Each row is followed by its class number.
[ 152  -62  240  -28  -79 -135   13 -123  -76  116   68  233   71  -16
   89  -65  -64  -99 -190  111   73 -113  179  -92   37  -54 -105  -64
   -5 -134   90  -41   57 -120   20 -148  185]
8
[ -63   47  258  354   47   38  -18   33 -216 -152 -109    7   67   93
  167  222   10  -48  109  129   39  109  103   35  198  -82  141  152
  188   19  323  190 -106   83  131  149  362]
5
[  69  -75  -75   11  -81   58   -7   19  -20   41 -103   -4  154  110
   91  -30    3    2 -260  128    6 -108  -80  -27  119   50 -103  106
   11 -100  153  199  191   -9   17  -46  108]
5
[ -25  203  -94 -103  169  116  205    8  159  115  -46 -205  -96  115
 -215  186 -196   23   92   -9 -181    0 -107  -60  103  -12   46  -55
  211  212  -21  187 -112   62  -67  163 -148]
8
[-236  -16  -78   10  -18   89  148  -24 -115  126 -303 -144   66 -139
 -138  108  -71   66  102   16  -71  -36  -93  -58   -1  -67  100 -130
   90   32  -27 -227 -107   86   50   62  -64]
9
[ 186  222 -152  -15  162  256  196  -26  282   43   58   51 -129   56
 -142  -40  177  -38   56 -105  -99   -3 -215   36   83   -7  -98  162
  137   95 -249  397   67    1  306  284 -164]
1
[-112 -127   70  124   68   37  135   41  -60  -19  -67  -74 -170  186
  119  125   52   43  247  -45  -97  -50  -46   40  -44  -11  172 -234
  -36   91   -2  -51 -130   23 -189  135   10]
1
[-201  105  134  105   86 -107 -155   31  -33 -414  305 -149    9   60
   78  255 -439   85  432 -332   47  375   12  209  -61  -16  327   67
 -107  483   30 -213 -404  423 -138  308  -66]
7
[ -53   72 -109  -61   81   12   54   12  -86    4 -115 -106   28 -235
 -113   25   23   76   94  -19  -53   35  -34  -84  -56  -50  -25  -15
   48   33  -58 -205   17   16  -47  -41 -105]
10
[ -63  -12  -43  -38   41   33  185   47  -80  -17 -186 -143  -22 -194
 -125   61   79  103   90 -102  -78    0 -116   55  -54  -16   86  -58
   67   -5 -105  -81  -46   74   84   25 -175]
0
[-172   16 -166   77   17   50    3   67  -25  110  -64  -32  -99  128
  -33   82  -97  -42  102   99  -91  -70  -37 -143   35   -9   57 -262
  -31   94    7  -51  -98   56 -147  159  -37]
1
[  73  -57 -244    6  152   73 -117   59  -13 -311  -27 -173   52   69
   57   11  -19  107  -29 -113   98   81  -85  147  -56  150  235   10
 -112  135  219 -202  -45  132  -97   23 -167]
8
[ 189  106  326 -111 -195 -129  172 -231  148  179  117  298    5  -31
   77  -81  193 -156 -125  -27    9  -88  190  -55  144  -69 -353  185
  -90 -347    5   58  177 -210  260   -2   56]
1
[  90   44   75   28   71   52 -130  -43   -7 -181  105 -141  120   44
  -81  153 -161   59   55  -79  117  182  118  151  -19  -75  107   32
   56  205   93  -94  -96   66   52   11  -25]
9
[ 105   24  330  -42  -49 -154   29 -145   39  139   93  339   17 -204
   29 -110  -69 -140  -26   97   12  -29  266 -153  -23  -85 -253   58
   43 -131  -78   86  121 -116   -4 -199  231]
2
[ -57  -35  163 -102  -82    4   33 -121  -76  -19 -100   29  177 -131
   43    6  -71   -9  -87  -10   63  -19   48  117  -89  -19  103   19
  -92  -45  -52 -226  -77   76   14  -58  -29]
2
[  53  112  113 -119 -117  -91  -72 -218   79  177  125  267  -17   14
   93  -75  -12 -137  -93   43  101  -69  186 -111   51 -110 -296   43
  -62 -138  -24    9  122 -200   83 -105  166]
5
[-215  -22  -40  -34  -89   32   40  -54  -64   43 -127  -31   76  -93
   28  -31   20   75   24   30  -25    4  -96  -32   -9  -50   75  -16
  -22  -55  -70 -102  -50   31  -15  -89   65]
1
[  30  131  -96   90   34  176   86  -89  157  122  160   98  -54  266
  -43  -79  -27  -37   22   49  -83   31 -231 -144  155    0   14  -35
  -38  275 -156  208 -101   55   19  243   96]
0
[ 255  -61  191   65 -110   53 -126  -41  -19 -231    7 -258  166  161
   18  137  299  135  -37  -53  183  184  215  381   70 -183  -98  350
  105 -286   85  242   62 -400  406    8  144]
10
[ -39  -14  -13   54 -173  -26  -50  -83  -66   16   27   10   -9  222
  154  -11  151  -62   22  117   -4  -31   13  -53   49  -75 -139  104
  -81 -265  107  108   94  -76  123  152   57]
6
[ -43  -14  154   -6 -112   47 -282 -123    8 -206  189  -48  242  170
   97   73 -230   67 -119 -109  277  183  107  300  -47  -76  227  120
  -41  163   59 -101 -182  159  177  -56   61]
8
[  82   98  -47 -210  -93 -143  -83 -169  160  104  153  215   63  -83
  146 -115  -25  -63  -94   25   72    9  104 -170   61   15 -355  286
  -24 -202   51   12  254  -87   93 -122   61]
3
[  16  119 -297  -62   36  103  -56  -38  169  -25   37  -86  -76  152
   31   -7  145   64  -78  -50   38    1 -147   19   91   45 -231  172
  120  -42  117  151  132  -28  173   45  -99]
1
[-122   31  -98  -80  -52   49  207  -26    0   92 -134  -43   22  -91
   50    9    2   67   91  -47 -116   34 -264  -73   41   -2  179  106
    6   30 -150  -51 -113  256  114  203 -101]
2
[ 111  -79 -169   21  -88   81 -125   14  -50  -72  -95 -183  110  180
   94   18  172   86 -119   51   57   -1  -17  100   29  -53 -105   87
   37 -154  201  154  177 -192  101  -14  110]
10
[-435   69  333   97   75 -159  520  131 -127 -212  127   97 -235 -362
   56  168  240 -264  341  211 -568  -49 -368 -264 -165  255  197 -298
 -272   57 -351  -60   85  899 -520  223 -526]
7
[   3   66  -77   91   45    2  -60   47   17   32   18   -3  -49  -32
  -37   28 -121  -10  164   18  -74   87  114 -146   35  -82   43 -140
  -36  129    0  -69 -139  -26 -109  144   44]
4
[  39   53  194  -91 -139  -53   31 -173   68  202  111  282   64   51
   68 -131  -57  -86 -248   93   38 -115  104  -99  118  -58 -270   79
   34 -153   -1  164  125 -147   95 -175  229]
0
[ 127   36  310 -121  -40 -150   77 -197  121   91   75  262   28 -154
   28  -32  -13 -185    3   32  -13  -22  210  -93  -12  -34 -195   79
   -9 -153  -43   -6  160  -81   48  -88   74]
10
[-237    5  -33   75    8  186   85   18   27  -12  -41 -115   -8  131
    6   72  381  108  -12    5  -11  -80 -205  108   50  -52 -224   56
  268 -203  104  311  184 -169  161 -106  156]
3
[-156   -3 -104   52  -58  112 -106  -30   -3   43  -60 -103   56  147
  -58  105 -111  -14   93   82    3   27   40  -26   31  -71  138 -146
  -36   54    6 -156 -130    9  -32  138  -56]
4
[  31  155 -183   25    9   96   -9 -168  149  -46  217  -54 -206  288
   22   42  325  -28  142  -28    7   37 -102  -45  100  -24 -278  127
   -7 -115  -18   92   54 -153  172  284 -180]
6
[ 205 -132  109  -45  -23  -92  -49  -33   42   20   68  100  -31   -9
  146 -173  150   27 -184 -179  142  -31   17  106  -18    9  -42   63
  -81  -84  -17   -3   85 -169   86 -154  121]
9
[  38  -21   -5 -226 -229  114  287   -4  279  218  -97  267  -50  351
    8  -37 -163 -183 -426   12  -36 -380 -215  250  156  197   74 -193
 -105  -11 -124  547  185  134   83  -56   51]
7
[  47  106 -147  -99  -23   77   -1  -69  144  161    9   48  -24  150
  -35    8 -290  -20   59   27 -122   33   61 -193   69  -40   67 -182
 -162  133 -107   33 -213  -27 -235  269   28]
2
[  38   -4 -290  139   53   34 -112  204 -125  -35  -61 -115  -76  128
   86   44   61   93   75   23  -25    8   47  -28   61   32   95 -236
  -12   35  308 -135  -63 -152 -201   10  112]
1
[  -5 -167  304 -234 -129  -71  117  -51 -140 -202 -173 -194  196 -136
   68   65   96  151 -109 -158  101   43   64  442 -190   86  166  197
  -10 -245   62 -220   82   -4   19 -365  -47]
9
[  68  -16  -19  150  176  -48   29   81  -94 -326  204  -23  -20   -9
   43   77 -101   65    6  -20  -27  135  -70 -109  133  227  285  -35
  -75  312  168 -193 -146  273 -266   65 -145]
9
[ 516   49  244 -302 -154  356  493 -410  320   57 -187  -30  466  103
 -464   92 -351  116 -379  -11  141  -68  184  389  105  -86  -56  264
   -9   31 -500  336  112  -16  616  176 -285]
8
[-164   19 -156   59  -13   69  174   14   27  115 -141  -13 -100  130
 -117   61 -165  -58   36   49 -192 -120  -52 -144   43   49  155 -393
  -93  129  -11  -16 -114  139 -130  161 -150]
8
[  85   11  445  -93  -95  -99   17 -511  102   80   89  269   17  331
  205    1 -259 -237  -31  -12  238  -22  265  172  -71  -89  104  -83
 -245   78 -115 -130 -159   -6  131  103  192]
9
[-339   96 -169 -119  -55   73  106 -110  -18  168 -191  -99   17 -133
 -133   42  -14   73  126   37  -62  -18  -98 -122  -30  -70 -148   16
   68  -74 -143 -128   18   44   22  -64 -102]
0
[-147   80   -3   10   16   23   32   -6 -127   26  -31  -54   38 -150
   -9   49   17   69   53   32  -54   76  -68  -77   28  -75   -3   29
   15   44  -54 -166  -93   27  -50  -13   88]
7
[ 142  -61  -64   88  -50  106  -69   11  -32   -4 -110 -102  104  182
   66    9  196   47 -168   56   50  -26  -17   67  123  -50 -123  117
   54 -146  160  183  161 -206  167   39  124]
0
[-133  199 -291  -41    1  195 -147 -104   89  -21  280 -131 -116  320
  120   31  275  101  -15  -15   80    7 -273   43   94 -129 -258  175
  125  -13  -51  242   52 -100  216   95  -60]
1
[ 106  238 -176   44  122  175   -3    2   95    1  187   -6 -145  180
  -14   39  168   11 -113   -2  -30  -32 -112  -24  152  -38 -281   29
  107   98  127  249   52 -118  147  109   40]
3
[  72  -75  -81  -24 -337   49   19  -46   86   53   33  105   38  182
  293 -142  303   -4 -175  126  -24  -97 -178   19  138   17 -125  234
  -23 -266  -37  441  231  -63  216   11  113]
10
[  37   78  397  -70  -22 -199   89  -65   44  218   46  379   22 -307
  -86  -72 -199 -268   65   61  -82  -87  258 -117  -73 -117 -336   23
   -1 -171 -125   85   92  -69   41  -90  207]
4
[-115 -132  475  -63 -136 -104 -104 -198   29  212  -93  316  231 -105
  118 -143  -59 -115 -102  -18  205  -49  199   87 -172 -133 -293  216
 -163 -210  -77   40  204 -107  106 -370  501]
10
[-105   33   44  -37  -68   24   52  -46  -24   38  -48   44   65 -122
   43  -54    5   33  -47   -7  -73    2  -71  -31   10  -83   64  -43
  -24   40 -119  -36  -58    0   11  -37   86]
1
[-150  248 -266  -59    7  178 -158 -189  169   46  123    8  -78  197
   78   42  234  -23   95  -21  111   47 -125  -25   49  -77 -252  219
   67  -80  -71   72   22 -118  309  241  -72]
4
[  92  109  206  -78  -40 -141   -4 -189   80  156  127  260  -28  -73
   50 -136    4 -133  -93    5    4  -37  125 -156   60  -36 -297   98
  -48 -152    7   47  164 -152   78 -112  157]
9
[  71  -53  -79   31 -141   21  -82    8   -1   -6 -105  -33  111   94
   70   18  104  -27  -83   93   27  -22  -10   36   72  -72 -157  121
   45 -193  111  150  176  -51  167   76   75]
6
[ 200  133  263 -109  -41  -80  150 -240   83  291   49  330  -35  -20
   41 -131   -9 -155 -119   63  -39 -167  144 -203   69  -64 -222    8
  -41 -118  -63  149  158 -223  136    0  130]
2
[  82 -136   44   91 -133  -15 -113  -52  -23  -11 -160  -30   86   97
  110   -9  164  -14  -72   34   28    2   86   36   48  -32  -57   -7
  -73 -194  156  -10  149 -202   54   13  155]
7
[ 122    9 -227  -54   95  -10   23   24  109   31  -45  -88  -95  -58
  -80  -46 -154   27   27  -77 -111   13  -45 -147   16   88   11  -54
  -64  171  -40  -74   -2   68 -110  141 -220]
10
[-129  -63 -194   15   53   24 -165   19   18   38  -82  -29   27   58
   24   -5 -190   33   29   34   15   -1   18 -107  -20   38   86 -146
    1   57  142 -122  -36   34 -159  -50   40]
4
[ -49  189 -126   17  -27  178   -9 -148  157   17  219    1  -87  285
   93   -9  281   19   38  -38   -2   30 -191    0  130  -86 -209  189
  115  -72   -4  261   86 -114  291  172   14]
5
[  98  -84  -57   70 -111  131  -74   39  -70  -89  -31 -114   96  290
  261   25  231   97 -163   -7   95  -19 -131  207  102  -50   80  106
  -78  -93  139  155   37  -89  120   87  170]
8
[  74   49  177   65  155  -58 -100   -3 -101  -85   38   65  124  -65
  -35  105 -243  -44   32   12   58   98  174  -36  -34   -8  135 -114
  -27  244   84 -271 -116  101 -186   -7   62]
1
[ 187   39  227    9  -16  -92    2 -230  -10  192  219  423   -8  170
  205 -205   -2 -112 -268  141   76 -180  154 -277  170  -57 -278   55
  -91  -64   80   39  103 -273    2 -100  294]
10
[  22    0  279 -268 -131  -49  -21 -281  209  162  -49  249  217  -26
   20  -67 -197 -133 -239   40  135 -100  219   91  -59  -50 -187  151
   85 -188  -98  185  264 -110  142 -318  157]
1
[-155  136 -194   72    1  100 -124   36  -12  -47  104 -146 -143  164
  137  143  419   11  222  -27   34   68 -102   33   36  -78 -179  122
  104 -147  133  -43   82  -93  114  160  -38]
10
[  40   39 -315   84   71   88   40  112  -28  151   18  -65 -112  188
  -60    3  -53   18 -100   55  -30  -83 -157 -187  185  109   39 -117
  -73  158   57  -28 -106   41  -90  185 -101]
9
[ 495  112  -97   47  125  166  113   17  148  149 -190  -16   56  131
 -346   76 -263  -26 -216  125 -155 -111  244  -57  192  -55 -288 -108
  270   14  170  464  111 -312  228  158   21]
1
[  26  -30  -46   26   91   95  -49   24  -32 -155   30 -113   73   58
  -44   75 -154   60   28   -2   62   74  -28  112  -51   -2  176   -9
   48  208   96  -53 -123  160  -35  -28  -45]
5
[-129  140 -240  -83  104   69   21   49  -68 -208 -123 -512    2 -199
 -362  273  -19  124  233  -70 -131  173   41   98  -84 -111  -56  -56
  136  -68  142 -194  -89  -22   74  123 -352]
2
[  53  -81  313  -57 -122  -80   31  -90   22  162  -12  246  142   12
  106  -56  -10  -38 -193   17   74  -79  144   27   56  -67 -111   57
   50 -139   20   58  154 -177   51 -269  337]
7
[  -1   -4 -100  -65   20  -22   45   34  -62   20 -144  -89   53 -154
  -67   26  -55   67   18  -25  -18   36  -27  -22  -23  -25  -25   -4
   17   17   -5 -182  -19   57  -49  -37  -26]
3
[ -19   -8 -150  -90  -37   50  -77  -23  118   55  -15  -24   38  148
    1  -50 -216   28  -49  -27   32   11  -23   51   -3  -30  120  -74
  -46  135  -67    7 -121    3  -25   30   31]
1
[  92   32  -72 -127  -94   11  220   67  -32  100  -41   78   14 -122
  -22   -8   -9   31 -133   47  -67  -99  -84  -13   57  -63  -59   56
  116  -63 -132  138  -50   88  142   24  -69]
7
[ 218  115 -119  -71   90   90  -95 -103  241  -97  102 -116  -25  195
  -52  -77  123   34 -175 -103   37   53  -21   88   68   20 -287  270
  124  -52  169  233  176 -203  194   -6  -66]
8
[-106  100  -47 -118   24   55   65  -94   32  150  -93  -14   70 -145
 -147   21 -104   26   74   46  -35   22   -3 -126  -54 -129  -68  -17
   84  133 -257  -93  -22  -53  -29  -33    6]
8
[  11  -71 -108  100   61   -2  -38  153  -59   41 -118 -101 -108 -108
  -14   29  -47   81  136 -104  -75   52  -55  -39   -4   14  180 -213
  -32  129   49 -130  -44   82  -80   25   24]
5
[  14   39 -110  -44   34   19   78   26 -114   69 -101 -114   33 -177
  -95    2  -58  120  -44   16  -50   16 -120  -71   79  -27  100  -37
  112  117 -107 -147  -92   12   19  -18  -64]
0
